Below is a small trained network, with its code and all its weights. Each question gives an input and a class and asks what happens when units are switched off, that is, made to give their printed mean instead of their output.

import numpy as np


def w(rows, s, z=0):
    codes = np.array(rows[::2]) - 128.0
    scale = np.full(codes.shape[1], s)
    scale[-1] = z or s
    return codes * scale


def f(y):
    return y / 2 * (1 + np.tanh(0.7978845608 * (y + 0.044715 * y**3)))


def log_softmax(a):
    a = a - a.max(-1, keepdims=True)
    return a - np.log(np.exp(a).sum(-1, keepdims=True))


def net(x, mask):
    res = np.array(x, float).reshape(1, 3) / 4 @ E
    y = f(res @ A[0][:, :-1].T + A[0][:, -1])
    res = res + np.where(mask, y, B[0][:, -1]) @ B[0][:, :-1]
    return log_softmax(res[-1] @ U[:, :-1].T + U[:, -1])


A, B = {}, {}
E = w([
[132,8,46,183],'x0',
[209,68,140,16],'x1',
[95,30,252,173],'x2',
],0.012)
A[0] = w([
[151,63,160,100,121],'neuron 1',
[164,137,179,61,104],'neuron 2',
[104,64,22,160,189],'neuron 3',
[96,212,102,181,247],'neuron 4',
[114,187,75,114,253],'neuron 5',
[105,9,129,160,135],'neuron 6',
[128,75,110,144,149],'neuron 7',
[223,166,47,87,205],'neuron 8',
[84,124,176,189,144],'neuron 9',
[60,149,157,154,179],'neuron 10',
[173,174,87,60,97],'neuron 11',
[138,118,130,197,122],'neuron 12',
[122,182,83,161,185],'neuron 13',
[165,90,168,133,95],'neuron 14',
[186,81,148,92,152],'neuron 15',
[141,172,214,48,171],'neuron 16',
[83,102,132,156,140],'neuron 17',
[91,46,111,122,146],'neuron 18',
[192,80,153,123,138],'neuron 19',
[132,188,139,132,228],'neuron 20',
[133,148,202,115,84],'neuron 21',
[81,166,62,165,182],'neuron 22',
[230,62,145,41,182],'neuron 23',
[199,106,139,33,172],'neuron 24',
[91,121,202,141,149],'neuron 25',
[107,193,152,98,225],'neuron 26',
],0.014,0.0071)
B[0] = w([
[140,203,152,119,192],'neuron 1',
[64,188,116,142,190],'neuron 2',
[168,99,49,136,246],'neuron 3',
[197,109,179,126,245],'neuron 4',
[180,106,150,52,229],'neuron 5',
[152,170,132,152,247],'neuron 6',
[171,173,117,140,182],'neuron 7',
[108,115,102,2,250],'neuron 8',
[101,118,146,185,208],'neuron 9',
[140,95,178,174,197],'neuron 10',
[93,118,129,28,206],'neuron 11',
[150,123,118,156,172],'neuron 12',
[200,139,135,98,204],'neuron 13',
[129,163,168,128,169],'neuron 14',
[119,231,116,118,195],'neuron 15',
[58,160,146,144,235],'neuron 16',
[147,136,132,161,176],'neuron 17',
[173,179,128,144,201],'neuron 18',
[135,217,136,109,183],'neuron 19',
[139,103,244,74,198],'neuron 20',
[66,96,123,123,177],'neuron 21',
[211,99,120,131,218],'neuron 22',
[122,169,112,96,254],'neuron 23',
[48,161,69,118,229],'neuron 24',
[56,78,163,178,203],'neuron 25',
[129,179,237,80,212],'neuron 26',
],0.0099,0.016)
U = w([
[199,228,198,83,251],'0',
[66,59,220,164,123],'1',
[69,140,140,31,30],'2',
[18,186,137,143,204],'3',
[222,56,78,98,87],'4',
[131,136,107,252,59],'5',
[116,137,2,65,133],'6',
],0.0089,0.0027)

Each question gives the input, the list of numbers given to net, and the class t.
The units are the neurons (one row each of A and B). Each row of codes is followed by its name. A weight is (code - 128) times the scale printed after its matrix; where a second scale follows, it is the last column's (A, B and U).
mask holds one flag per neuron, in row order. A switched-off neuron (its flag False) gives its mean, the last column of its row in B, instead of its output. The means were averaged over made-up inputs and are rounded, as every weight is.
A unit's drop is (log p(t) with every unit on - log p(t) with that unit switched off) / (log p(t) with every unit on - log p(t) with every unit switched off).
top k neurons: the k neurons with the biggest drops, biggest first
drop of u: that unit's drop, to one decimal
input [-7,-8,1], class 1: top neuron : neuron 25
input [5,7,0], class 6: top 2 neurons : neuron 24; neuron 26
input [8,-2,0], class 4: top 2 neurons : neuron 3; neuron 16
input [7,-4,0], class 4: top 2 neurons : neuron 3; neuron 16
input [8,-1,1], class 5: top 2 neurons : neuron 8; neuron 5
input [6,5,0], class 6: top 2 neurons : neuron 3; neuron 26
input [1,-8,-7], class 4: drop of neuron 22 : 0.2
input [4,0,0], class 4: drop of neuron 24 : 0.2
input [-3,1,-2], class 2: drop of neuron 6 : 0.1
input [0,1,4], class 3: drop of neuron 4 : 0.2
